Below are the code and all the weights of a small trained network. Each question names an input and a target symbol and asks about switching units off, where a switched-off unit gives its printed mean instead of its output.

import numpy as np


def w(rows, s, z=0):
    codes = np.array(rows[::2]) - 128.0
    scale = np.full(codes.shape[1], s)
    scale[-1] = z or s
    return codes * scale


def norm(h):
    return h / np.sqrt((h * h).mean(-1, keepdims=True) + 1e-5)


def f(y):
    return y / 2 * (1 + np.tanh(0.7978845608 * (y + 0.044715 * y**3)))


def softmax(a):
    e = np.exp(a - a.max(-1, keepdims=True))
    return e / e.sum(-1, keepdims=True)


def log_softmax(a):
    a = a - a.max(-1, keepdims=True)
    return a - np.log(np.exp(a).sum(-1, keepdims=True))


def net(x, mask):
    ids = ['γζλξπω'.index(c) for c in x.split()]
    T = len(ids)
    res = E[ids] + P[:T]
    r = norm(res)
    for j in range(3):
        rows = slice(3 * j, 3 * j + 3)
        q, k, v = (r @ M[0][rows].T for M in (Q, K, V))
        z = softmax(np.where(np.tri(T) > 0, q @ k.T / 3**0.5, -1e9)) @ v
        o = O[0][rows]
        res = res + np.where(mask[j], z, o[:, -1]) @ o[:, :-1]
    y = f(norm(res) @ A[0][:, :-1].T + A[0][:, -1])
    res = res + np.where(mask[3:11], y, B[0][:, -1]) @ B[0][:, :-1]
    return log_softmax(norm(res)[-1] @ U[:, :-1].T + U[:, -1])


Q, K, V, O, A, B = {}, {}, {}, {}, {}, {}
E = w([
[87,118,99,108],'γ',
[145,199,134,196],'ζ',
[103,116,186,170],'λ',
[187,177,104,135],'ξ',
[118,4,159,101],'π',
[148,16,69,123],'ω',
],0.019)
P = w([
[156,161,137,59],'0',
[131,58,210,15],'1',
[87,132,255,203],'2',
[76,177,252,191],'3',
[132,95,87,145],'4',
[85,171,250,179],'5',
],0.0064)
Q[0] = w([
[197,122,88,110],'H1',
[100,101,137,116],'H1',
[178,140,134,82],'H1',
[85,1,166,57],'H2',
[82,212,136,238],'H2',
[92,124,106,129],'H2',
[165,88,144,188],'H3',
[148,136,26,4],'H3',
[134,138,206,126],'H3',
],0.0094)
K[0] = w([
[174,111,87,113],'H1',
[163,128,170,169],'H1',
[147,122,11,160],'H1',
[161,82,121,171],'H2',
[110,160,146,114],'H2',
[118,112,126,113],'H2',
[126,83,169,115],'H3',
[90,173,122,126],'H3',
[109,77,123,190],'H3',
],0.012)
V[0] = w([
[159,150,183,83],'H1',
[2,128,8,83],'H1',
[176,112,69,107],'H1',
[171,87,97,166],'H2',
[141,81,108,180],'H2',
[38,219,135,111],'H2',
[112,254,183,121],'H3',
[121,26,176,93],'H3',
[146,202,34,65],'H3',
],0.0099)
O[0] = w([
[97,25,161,115,150],'H1',
[51,168,153,89,91],'H1',
[58,219,95,156,33],'H1',
[91,121,155,128,109],'H2',
[102,157,116,158,136],'H2',
[196,194,217,76,121],'H2',
[198,95,178,1,63],'H3',
[91,124,108,108,253],'H3',
[176,117,11,104,21],'H3',
],0.0083,0.0052)
A[0] = w([
[125,156,89,117,33],'N1',
[57,163,160,107,50],'N2',
[141,123,60,118,158],'N3',
[92,200,134,118,5],'N4',
[120,143,210,140,77],'N5',
[153,173,245,207,169],'N6',
[206,165,191,166,252],'N7',
[98,98,213,159,102],'N8',
],0.011,0.0028)
B[0] = w([
[128,130,148,101,117],'N1',
[108,139,135,134,144],'N2',
[178,104,79,198,135],'N3',
[77,138,183,171,129],'N4',
[177,106,161,189,180],'N5',
[181,137,133,137,254],'N6',
[142,174,80,122,214],'N7',
[140,75,254,168,221],'N8',
],0.0099,0.0076)
U = w([
[217,133,115,99,251],'γ',
[128,141,61,254,230],'ζ',
[209,107,170,193,91],'λ',
[233,186,150,52,8],'ξ',
[84,191,151,31,148],'π',
[113,92,123,199,23],'ω',
],0.0086,0.0028)

Each question gives the input, a string of symbols that net reads in full, and the target symbol t.
The units are the heads (3 rows each of Q, K, V and O) and the neurons (one row each of A and B). Each row of codes is followed by its name. A weight is (code - 128) times the scale printed after its matrix; where a second scale follows, it is the last column's (O, A, B and U).
mask holds one flag per unit, heads first, then neurons. A switched-off unit (its flag False) gives its mean, the last column of its rows in O or B, instead of its output. The means were averaged over made-up inputs and are rounded, as every weight is.
A unit's drop is (log p(t) with every unit on - log p(t) with that unit switched off) / (log p(t) with every unit on - log p(t) with every unit switched off).
The circuit of an input: a set's keep is (log p(t) with only the set's units on - log p(t) with every unit switched off) / (log p(t) with every unit on - log p(t) with every unit switched off). Starting from all 11 units, units are removed one at a time, each time the one whose removal leaves the highest keep (on an exact tie, the one counted first), for as long as the keep stays at least 0.8.
circuit, biggest first: the units of the circuit, biggest drop first
which heads matter: for each layer, one digit per head in row order, 1 if its drop is at least 0.15 and else 0, layers parted by /
drop of u: that unit's drop, to one decimal
input ζ γ ω π, target ζ: circuit, biggest first	H2; H3
input γ γ γ γ γ, target π: which heads matter	100
input π ω ω ξ, target ζ: circuit, biggest first	H3
input γ γ γ, target π: which heads matter	101
input ξ ξ ζ, target γ: circuit, biggest first	H3; N7
input γ γ ζ γ, target ξ: circuit, biggest first	H2; H3
input γ ω γ ω, target ζ: circuit, biggest first	H3; H1
input ζ γ ζ ζ ζ, target ξ: circuit, biggest first	H3; H2
input γ λ λ γ ξ, target ξ: circuit, biggest first	H2; H3
input π ζ λ γ ξ, target ξ: drop of H2	0.3
input γ ζ γ γ, target ξ: drop of H2	0.4
input ξ ω ξ, target ζ: drop of H2	0.0
input ω ξ ω ω, target ζ: drop of H3	0.1
